Below is a small trained network, with its code and all its weights. Each question gives an input and a class and asks what happens when units are switched off, that is, made to give their printed mean instead of their output.

import numpy as np


def w(rows, s, z=0):
    codes = np.array(rows[::2]) - 128.0
    scale = np.full(codes.shape[1], s)
    scale[-1] = z or s
    return codes * scale


def f(y):
    return np.maximum(y, 0)


def log_softmax(a):
    a = a - a.max(-1, keepdims=True)
    return a - np.log(np.exp(a).sum(-1, keepdims=True))


def net(x, mask):
    res = np.array(x, float).reshape(1, 4) / 4 @ E
    y = f(res @ A[0][:, :-1].T + A[0][:, -1])
    res = res + np.where(mask, y, B[0][:, -1]) @ B[0][:, :-1]
    return log_softmax(res[-1] @ U[:, :-1].T + U[:, -1])


A, B = {}, {}
E = w([
[124,68,120,184,174,90,144],'x0',
[141,191,149,139,191,106,85],'x1',
[110,171,99,178,31,42,124],'x2',
[1,141,127,151,145,116,29],'x3',
],0.011)
A[0] = w([
[247,139,133,105,217,125,195,180],'N1',
[137,163,101,201,142,64,120,162],'N2',
[132,160,133,101,123,111,117,113],'N3',
[115,53,125,101,244,211,122,146],'N4',
[169,166,157,102,122,110,179,252],'N5',
[179,85,116,99,34,148,177,253],'N6',
[73,235,87,174,101,72,81,222],'N7',
[175,61,133,198,163,100,153,253],'N8',
[34,58,129,163,92,162,132,171],'N9',
[134,148,121,38,64,254,120,141],'N10',
[45,191,142,138,157,97,20,205],'N11',
[133,169,148,124,159,83,89,162],'N12',
[136,177,121,139,20,76,174,182],'N13',
],0.0094,0.0023)
B[0] = w([
[241,89,141,122,137,177,120,217],'N1',
[148,171,147,150,135,85,190,189],'N2',
[119,117,135,124,96,142,102,149],'N3',
[54,90,192,108,214,158,137,222],'N4',
[187,124,127,115,99,164,112,184],'N5',
[94,117,69,122,50,149,188,210],'N6',
[136,148,188,141,66,56,73,250],'N7',
[162,101,102,150,167,59,149,189],'N8',
[120,115,39,74,157,69,61,191],'N9',
[102,159,162,35,72,137,185,202],'N10',
[109,252,124,155,141,164,69,253],'N11',
[129,145,141,147,134,91,113,174],'N12',
[94,98,110,209,66,145,127,227],'N13',
],0.016,0.012)
U = w([
[43,161,83,120,208,211,117,9],'0',
[179,86,79,132,136,185,147,115],'1',
[91,65,1,92,131,105,122,177],'2',
[74,49,166,119,213,144,156,132],'3',
[101,149,142,13,90,183,201,181],'4',
[136,173,147,158,171,36,184,238],'5',
[108,79,26,201,28,142,197,69],'6',
[89,206,150,148,78,119,64,104],'7',
],0.0075,0.0015)

Each question gives the input, the list of numbers given to net, and the class t.
The units are the neurons (one row each of A and B). Each row of codes is followed by its name. A weight is (code - 128) times the scale printed after its matrix; where a second scale follows, it is the last column's (A, B and U).
mask holds one flag per neuron, in row order. A switched-off neuron (its flag False) gives its mean, the last column of its row in B, instead of its output. The means were averaged over made-up inputs and are rounded, as every weight is.
A unit's drop is (log p(t) with every unit on - log p(t) with that unit switched off) / (log p(t) with every unit on - log p(t) with every unit switched off).
The circuit of an input: a set's keep is (log p(t) with only the set's units on - log p(t) with every unit switched off) / (log p(t) with every unit on - log p(t) with every unit switched off). Starting from the 12 units with the biggest drops (on a tie, the unit counted first), units are removed one at a time, each time the one whose removal leaves the highest keep (on an exact tie, the one counted first), for as long as the keep stays at least 0.8.
units of the circuit, in order: the units of the circuit, biggest drop first
unit that matters most: the unit with the biggest drop
top k neurons: the k neurons with the biggest drops, biggest first
drop when u is switched off: that unit's drop, to one decimal
input [1,8,-6,0], class 3: units of the circuit, in order => [N4]
input [-2,7,-7,-7], class 1: top 2 neurons => [N1; N5]
input [-3,-2,0,-7], class 6: top 3 neurons => [N6; N4; N13]
input [-5,4,4,-3], class 6: top 3 neurons => [N11; N13; N4]
input [7,0,-2,-2], class 3: units of the circuit, in order => [N4; N11]
input [-6,2,-3,2], class 4: top 3 neurons => [N10; N7; N13]
input [1,8,-7,4], class 0: units of the circuit, in order => [N11; N4]
input [-7,3,-8,7], class 0: top 2 neurons => [N4; N11]
input [-8,3,2,-6], class 6: top 3 neurons => [N13; N4; N6]
input [-4,2,-6,7], class 0: top 2 neurons => [N4; N7]
input [2,-5,-5,4], class 3: top 3 neurons => [N4; N11; N6]
input [-5,5,2,-7], class 1: top 2 neurons => [N1; N5]
input [-5,0,-6,4], class 0: top 2 neurons => [N4; N7]
input [4,-8,-5,2], class 3: top 2 neurons => [N4; N11]
input [5,-5,1,3], class 2: unit that matters most => N9
input [8,2,-4,3], class 3: top 2 neurons => [N4; N8]
input [5,4,4,-3], class 5: top 3 neurons => [N6; N2; N8]
input [3,-6,3,4], class 2: top 2 neurons => [N9; N11]
input [5,-3,-5,-3], class 3: drop when N4 is switched off => 1.1
input [2,-1,2,-7], class 6: units of the circuit, in order => [N6]
input [4,-3,0,1], class 2: drop when N7 is switched off => 0.1
input [0,-1,-4,8], class 0: drop when N4 is switched off => 0.5
input [-8,-7,4,2], class 6: drop when N13 is switched off => 0.4
